Here is a tiny trained network, its code and every weight. The questions are about switching its units off for an input and a target symbol, where a switched-off unit gives its printed mean instead of its output.

import numpy as np


def w(rows, s, z=0):
    codes = np.array(rows[::2]) - 128.0
    scale = np.full(codes.shape[1], s)
    scale[-1] = z or s
    return codes * scale


def f(y):
    return y / 2 * (1 + np.tanh(0.7978845608 * (y + 0.044715 * y**3)))


def softmax(a):
    e = np.exp(a - a.max(-1, keepdims=True))
    return e / e.sum(-1, keepdims=True)


def log_softmax(a):
    a = a - a.max(-1, keepdims=True)
    return a - np.log(np.exp(a).sum(-1, keepdims=True))


def net(x, mask):
    ids = ['βδζθμξπψω'.index(c) for c in x.split()]
    T = len(ids)
    res = E[ids] + P[:T]
    r = res
    for j in range(2):
        rows = slice(3 * j, 3 * j + 3)
        q, k, v = (r @ M[0][rows].T for M in (Q, K, V))
        z = softmax(np.where(np.tri(T) > 0, q @ k.T / 3**0.5, -1e9)) @ v
        o = O[0][rows]
        res = res + np.where(mask[j], z, o[:, -1]) @ o[:, :-1]
    y = f(res @ A[0][:, :-1].T + A[0][:, -1])
    res = res + np.where(mask[2:6], y, B[0][:, -1]) @ B[0][:, :-1]
    return log_softmax(res[-1] @ U[:, :-1].T + U[:, -1])


Q, K, V, O, A, B = {}, {}, {}, {}, {}, {}
E = w([
[195,154,46,139,96,133,145],'β',
[130,186,193,23,57,98,174],'δ',
[71,166,137,72,79,86,10],'ζ',
[195,114,76,163,96,187,22],'θ',
[188,122,137,169,173,226,144],'μ',
[34,159,148,241,64,203,128],'ξ',
[127,123,185,127,126,103,106],'π',
[121,175,127,205,91,89,110],'ψ',
[175,140,152,122,4,75,154],'ω',
],0.02)
P = w([
[218,208,93,212,167,75,91],'0',
[186,183,143,169,137,66,106],'1',
[188,139,149,162,55,148,149],'2',
[154,130,158,145,59,123,142],'3',
[144,116,155,134,20,157,155],'4',
[141,97,152,120,2,183,170],'5',
],0.0089)
Q[0] = w([
[105,35,136,185,168,147,72],'H0',
[164,150,123,116,147,200,100],'H0',
[161,83,64,158,82,80,167],'H0',
[117,146,170,189,126,174,120],'H1',
[221,1,132,144,153,127,126],'H1',
[136,158,98,80,121,226,129],'H1',
],0.0096)
K[0] = w([
[154,132,151,204,123,175,72],'H0',
[133,141,122,61,181,180,121],'H0',
[134,140,37,138,104,111,183],'H0',
[57,38,163,234,179,106,132],'H1',
[168,5,70,117,160,144,153],'H1',
[115,141,98,134,160,175,125],'H1',
],0.011)
V[0] = w([
[86,175,86,43,188,162,229],'H0',
[106,118,132,134,162,116,119],'H0',
[47,2,144,168,155,148,104],'H0',
[155,97,133,98,198,112,163],'H1',
[97,238,85,103,115,64,144],'H1',
[179,164,115,134,103,90,121],'H1',
],0.0083)
O[0] = w([
[48,201,115,116,235,37,152,27],'H0',
[102,113,94,60,72,125,136,83],'H0',
[122,208,194,99,112,206,132,21],'H0',
[129,176,221,71,90,235,142,8],'H1',
[106,90,121,189,2,149,120,160],'H1',
[185,150,115,38,90,137,178,171],'H1',
],0.0075,0.011)
A[0] = w([
[135,105,78,100,78,169,182,14],'N0',
[80,219,129,124,2,86,110,254],'N1',
[45,155,252,172,101,162,246,108],'N2',
[193,136,60,144,120,161,169,135],'N3',
],0.0085,0.002)
B[0] = w([
[7,114,175,82,82,130,60,170],'N0',
[87,71,108,81,170,170,198,249],'N1',
[108,151,184,49,106,145,27,147],'N2',
[59,93,166,116,209,104,94,212],'N3',
],0.012,0.014)
U = w([
[196,3,73,188,174,91,130,235],'β',
[104,57,215,129,123,129,116,66],'δ',
[86,149,48,30,92,221,62,2],'ζ',
[132,110,230,140,223,127,131,19],'θ',
[65,205,120,109,117,65,175,166],'μ',
[55,176,82,190,106,189,108,136],'ξ',
[71,164,112,137,168,10,47,61],'π',
[165,127,89,74,120,146,3,7],'ψ',
[230,131,206,172,35,75,115,191],'ω',
],0.0073,0.0044)

Each question gives the input, a string of symbols that net reads in full, and the target symbol t.
The units are the heads (3 rows each of Q, K, V and O) and the neurons (one row each of A and B). Each row of codes is followed by its name. A weight is (code - 128) times the scale printed after its matrix; where a second scale follows, it is the last column's (O, A, B and U).
mask holds one flag per unit, heads first, then neurons. A switched-off unit (its flag False) gives its mean, the last column of its rows in O or B, instead of its output. The means were averaged over made-up inputs and are rounded, as every weight is.
A unit's drop is (log p(t) with every unit on - log p(t) with that unit switched off) / (log p(t) with every unit on - log p(t) with every unit switched off).
The circuit of an input: a set's keep is (log p(t) with only the set's units on - log p(t) with every unit switched off) / (log p(t) with every unit on - log p(t) with every unit switched off). Starting from all 6 units, units are removed one at a time, each time the one whose removal leaves the highest keep (on an exact tie, the one counted first), for as long as the keep stays at least 0.8.
units of the circuit, in order: the units of the circuit, biggest drop first
unit that matters most: the unit with the biggest drop
k most important neurons: the k neurons with the biggest drops, biggest first
heads that matter: for each layer, one digit per head in row order, 1 if its drop is at least 0.15 and else 0, layers parted by /
drop when u is switched off: that unit's drop, to one decimal
input ξ π ζ, target β: heads that matter	01
input δ ξ π ξ μ δ, target μ: heads that matter	10
input θ ζ μ ψ ζ, target ζ: heads that matter	11
input θ π ζ, target ζ: units of the circuit, in order	[H0, N1]
input ψ μ δ β, target π: units of the circuit, in order	[N1, N3, N0]
input ξ δ ζ, target β: units of the circuit, in order	[N0, N2]
input μ ξ θ ξ ψ θ, target ψ: unit that matters most	N1
input ξ β ξ θ, target ψ: heads that matter	10
input ξ β ω, target δ: units of the circuit, in order	[N0, H1]
input β ψ π, target ω: 2 most important neurons	[N1, N3]
input ω μ θ μ δ, target μ: drop when H1 is switched off	0.2
input ξ ξ π δ, target β: drop when H1 is switched off	-0.2
input β ω δ μ, target θ: drop when H1 is switched off	0.7
input δ μ ω ω ψ ω, target δ: unit that matters most	N0
